Here is a tiny trained network, its code and every weight. The questions are about switching its units off for an input and a target symbol, where a switched-off unit gives its printed mean instead of its output.

import numpy as np


def w(rows, s, z=0):
    codes = np.array(rows[::2]) - 128.0
    scale = np.full(codes.shape[1], s)
    scale[-1] = z or s
    return codes * scale


def f(y):
    return np.maximum(y, 0)


def softmax(a):
    e = np.exp(a - a.max(-1, keepdims=True))
    return e / e.sum(-1, keepdims=True)


def log_softmax(a):
    a = a - a.max(-1, keepdims=True)
    return a - np.log(np.exp(a).sum(-1, keepdims=True))


def net(x, mask):
    ids = ['ΔΞΠαβγεηθμτφω'.index(c) for c in x.split()]
    T = len(ids)
    res = E[ids] + P[:T]
    r = res
    for j in range(3):
        rows = slice(2 * j, 2 * j + 2)
        q, k, v = (r @ M[0][rows].T for M in (Q, K, V))
        z = softmax(np.where(np.tri(T) > 0, q @ k.T / 2**0.5, -1e9)) @ v
        o = O[0][rows]
        res = res + np.where(mask[j], z, o[:, -1]) @ o[:, :-1]
    y = f(res @ A[0][:, :-1].T + A[0][:, -1])
    res = res + np.where(mask[3:7], y, B[0][:, -1]) @ B[0][:, :-1]
    return log_softmax(res[-1] @ U[:, :-1].T + U[:, -1])


Q, K, V, O, A, B = {}, {}, {}, {}, {}, {}
E = w([
[174,42,193,117,99,148,138,178,98],'Δ',
[173,147,129,97,64,164,87,93,102],'Ξ',
[172,128,79,158,124,90,121,111,66],'Π',
[121,27,164,122,145,82,125,181,112],'α',
[156,161,95,66,132,95,92,153,132],'β',
[112,1,192,120,90,98,159,131,105],'γ',
[152,77,135,108,61,55,138,192,88],'ε',
[184,104,234,139,87,68,91,167,129],'η',
[68,35,122,95,63,172,33,152,59],'θ',
[134,130,102,50,199,148,146,20,131],'μ',
[60,31,92,130,133,215,116,210,107],'τ',
[179,125,134,174,182,196,72,129,139],'φ',
[67,33,139,161,89,74,32,142,155],'ω',
],0.0069)
P = w([
[48,157,206,116,100,115,120,202,4],'0',
[97,133,189,109,109,102,97,181,7],'1',
[119,118,172,106,120,106,80,162,16],'2',
[132,105,153,91,118,113,72,155,43],'3',
[146,101,145,103,122,117,80,143,65],'4',
[151,92,129,103,120,130,96,132,88],'5',
[166,87,114,105,127,133,102,124,109],'6',
[184,77,100,113,127,129,101,113,125],'7',
[186,68,89,106,120,150,103,100,155],'8',
[195,65,68,106,124,155,99,99,174],'9',
[199,57,59,105,123,167,105,90,197],'10',
[209,49,42,118,116,171,102,76,219],'11',
[210,39,26,113,120,183,96,76,237],'12',
[234,33,12,109,124,189,120,73,253],'13',
],0.0035)
Q[0] = w([
[66,254,151,166,142,139,187,103,191],'h1',
[132,74,107,126,139,136,87,115,134],'h1',
[117,187,114,186,138,121,149,107,133],'h2',
[97,236,106,129,138,121,159,141,174],'h2',
[153,92,122,95,138,128,99,99,94],'h3',
[155,69,119,96,117,122,108,129,102],'h3',
],0.081)
K[0] = w([
[67,92,184,155,90,123,111,215,103],'h1',
[37,171,120,132,159,151,125,81,124],'h1',
[97,97,238,189,129,91,122,104,115],'h2',
[112,91,119,120,70,136,119,255,110],'h2',
[103,88,105,165,149,157,117,120,215],'h3',
[176,108,73,128,103,137,127,101,171],'h3',
],0.036)
V[0] = w([
[133,243,28,121,96,74,67,113,145],'h1',
[46,52,37,126,136,72,171,124,93],'h1',
[88,61,217,95,68,18,128,106,196],'h2',
[119,142,107,109,235,72,136,238,172],'h2',
[92,148,153,108,255,186,138,65,147],'h3',
[137,125,160,253,198,153,73,158,142],'h3',
],0.024)
O[0] = w([
[43,134,115,194,58,92,49,133,148,68],'h1',
[24,188,93,153,184,81,214,140,150,196],'h1',
[160,187,23,47,174,68,72,132,79,52],'h2',
[160,123,214,188,190,51,65,170,199,4],'h2',
[145,124,160,36,223,86,102,101,87,65],'h3',
[119,196,76,164,251,135,86,133,151,114],'h3',
],0.012,0.0037)
A[0] = w([
[119,178,147,198,92,77,4,113,191,108],'n1',
[138,91,139,166,26,144,99,113,126,102],'n2',
[116,189,35,91,72,54,124,85,108,2],'n3',
[36,209,155,214,108,147,87,111,212,56],'n4',
],0.011,0.0031)
B[0] = w([
[93,112,134,62,102,149,178,231,171,190],'n1',
[143,209,110,99,186,96,104,94,181,252],'n2',
[94,102,255,161,94,124,81,117,124,174],'n3',
[175,47,110,150,135,86,105,64,53,229],'n4',
],0.0095,0.016)
U = w([
[202,146,123,122,87,111,49,146,70,36],'Δ',
[136,186,161,184,69,103,156,158,126,168],'Ξ',
[86,151,165,154,122,107,59,130,104,55],'Π',
[182,106,185,157,187,163,82,112,193,122],'α',
[224,128,71,114,92,161,176,161,108,4],'β',
[144,90,91,201,108,86,134,70,84,203],'γ',
[101,162,144,165,119,125,253,133,204,121],'ε',
[108,176,63,87,79,179,71,107,140,189],'η',
[23,100,96,142,63,245,156,181,108,222],'θ',
[123,191,78,99,253,64,100,136,108,80],'μ',
[80,66,117,71,123,165,155,70,145,32],'τ',
[118,112,102,106,99,86,125,185,188,211],'φ',
[135,130,200,69,114,88,155,103,64,103],'ω',
],0.0042,0.003)

Each question gives the input, a string of symbols that net reads in full, and the target symbol t.
The units are the heads (2 rows each of Q, K, V and O) and the neurons (one row each of A and B). Each row of codes is followed by its name. A weight is (code - 128) times the scale printed after its matrix; where a second scale follows, it is the last column's (O, A, B and U).
mask holds one flag per unit, heads first, then neurons. A switched-off unit (its flag False) gives its mean, the last column of its rows in O or B, instead of its output. The means were averaged over made-up inputs and are rounded, as every weight is.
A unit's drop is (log p(t) with every unit on - log p(t) with that unit switched off) / (log p(t) with every unit on - log p(t) with every unit switched off).
The circuit of an input: a set's keep is (log p(t) with only the set's units on - log p(t) with every unit switched off) / (log p(t) with every unit on - log p(t) with every unit switched off). Starting from all 7 units, units are removed one at a time, each time the one whose removal leaves the highest keep (on an exact tie, the one counted first), for as long as the keep stays at least 0.8.
circuit, biggest first: the units of the circuit, biggest drop first
unit that matters most: the unit with the biggest drop
top k neurons: the k neurons with the biggest drops, biggest first
which heads matter: for each layer, one digit per head in row order, 1 if its drop is at least 0.15 and else 0, layers parted by /
input θ α α μ ε Δ α α ω Ξ, target γ: circuit, biggest first : [h3 n4 n1 h2]
input γ α τ α α γ η β μ β Π γ φ Ξ, target μ: which heads matter : 001
input Ξ ω Ξ β α α, target φ: circuit, biggest first : [n1 h1 h2]
input γ α Ξ Ξ β Δ τ Ξ, target η: unit that matters most : h1
input ε β Δ β θ τ α θ η θ α Π ε, target γ: circuit, biggest first : [n4 h1 h3]
input φ γ γ γ ε, target α: top 2 neurons : [n2 n1]
input Δ α γ θ α Π Δ φ γ ω, target α: which heads matter : 110
input Π ε γ β ε γ α α τ, target φ: which heads matter : 110
input γ ω α α α γ, target ω: which heads matter : 110
input θ γ ω α γ μ Π γ ω γ Ξ, target γ: circuit, biggest first : [h3 n4 n1 h1]
input β τ Π φ θ μ α β ω Δ Δ, target γ: circuit, biggest first : [h3 n4 n1 h1]
input ε φ γ Ξ Δ, target η: circuit, biggest first : [h1 h2 n2]
input ω α β γ Δ η, target φ: top 2 neurons : [n1 n2]
input γ γ α Δ Π γ Π τ τ, target γ: which heads matter : 110
input γ γ α Δ α φ Ξ α Π Δ Δ, target γ: circuit, biggest first : [h1 n4 h3]
input γ γ ω η η α α, target μ: unit that matters most : h2
input β α γ α η, target φ: circuit, biggest first : [n1 h2 h1]
input μ Δ ω Δ γ, target γ: circuit, biggest first : [h3 n4 n1]
input Δ β γ Π γ, target γ: circuit, biggest first : [n4 h1 h3]
input Π ω Π, target γ: circuit, biggest first : [n4 h3 h1]
input γ ε τ θ ε Δ β γ ω θ, target φ: circuit, biggest first : [n1 h1 h2]
input Π Δ Ξ ω, target η: which heads matter : 110
input Δ γ μ α μ γ γ γ β η μ φ Δ, target μ: unit that matters most : h3
